Questions about the table below. Counting starts at 0.
1) What is the entry in row 1 and column 2?
2) What is the entry at row 2, column 0?
3) What is the bottom-right entry?
4) What is the entry in row 1 and column 0?
5) What is the entry in row 0 and column 1?
6) What is the entry at row 2, column 1?
7) What is the entry in the top-right corner?
[[ 99 157 125 130 134 130  99 133 123 101  99]
 [154 103 149 157 156 102 155 151 155 156 154]
 [147 107 105 115 109 151 145 100 132 145 141]
 [149 105 106 117 110 149 148 101 133 147 144]
 [102 154 121 137 139 131 103 134 133 106 102]
 [102 153 120 139 141 130 104 134 136 107 102]
 [147 107 105 115 109 150 146 100 132 145 142]
 [149 106 106 116 110 150 147 101 132 147 144]
 [153 104 149 157 155 102 154 151 155 156 155]
 [148 107 105 116 109 150 146 100 132 145 142]
 [147 107 105 115 109 150 146 100 132 145 142]
 [149 105 106 117 110 149 148 101 133 147 144]
 [154 103 148 155 153 103 155 150 154 156 155]
 [147 107 105 115 109 150 146 100 132 145 142]
 [107 148 116 151 150 128 110 136 150 117 108]
 [ 99 157 124 131 135 131  99 133 124 101  99]]
1) 149
2) 147
3) 99
4) 154
5) 157
6) 107
7) 99

x =
[[112, 123, 135, 109, 132, 147, 108, 103, 150],
 [98, 155, 109, 132, 112, 111, 128, 146, 121],
 [109, 125, 150, 136, 147, 120, 120, 130, 151],
 [143, 123, 108, 101, 143, 126, 144, 104, 155],
 [117, 111, 144, 126, 154, 108, 149, 150, 104],
 [144, 120, 114, 141, 140, 111, 153, 110, 127],
 [100, 154, 107, 118, 153, 138, 126, 102, 98],
 [100, 128, 100, 104, 109, 120, 148, 149, 127],
 [133, 124, 153, 135, 125, 105, 124, 141, 140],
 [155, 128, 143, 116, 128, 148, 114, 145, 131]]
Rows and columns are numbered from 0.
The entry in the bottom-right corner is 131
Give the top-left entry.
Answer: 112
Give the entry at row 1, column 0.
Answer: 98
The top-right entry is 150
The bottom-left entry: 155
Give the entry just right of 105.
Answer: 124
Give the entry at row 0, column 2.
Answer: 135
The entry in row 2 and column 0 is 109
Give the entry at row 1, column 1.
Answer: 155
The entry just right of 136 -> 147
Give the entry in row 2 and column 1.
Answer: 125
Give the entry in row 0 and column 1.
Answer: 123
Give the entry directly below 101.
Answer: 126
Give the entry directly above 118.
Answer: 141
Give the entry at row 1, column 2.
Answer: 109

arr =
[[132 120 130 130]
 [125 128 129 128]
 [130 126 120 121]
 [113 136 137 123]
 [118 127 136 128]
 [114 123 135 131]
 [135 153 144 136]]
Indices start at 0.
Give the entry directly above 121.
128
Give the top-left entry.
132
The entry just left of 131 is 135
The entry at row 2, column 0 is 130
Give the entry at row 0, column 2.
130
The entry just left of the largest entry -> 135
The entry just right of the largest entry is 144
The entry in the bottom-right corner: 136
Give the entry directly above 153.
123
The entry just left of 127 is 118
The smallest entry is 113
The entry in row 1 and column 2: 129

m = [151 125 149 120]
The entry just left of 125 -> 151
The entry just left of 120 -> 149
Read off the entry just right of the largest entry.
A: 125
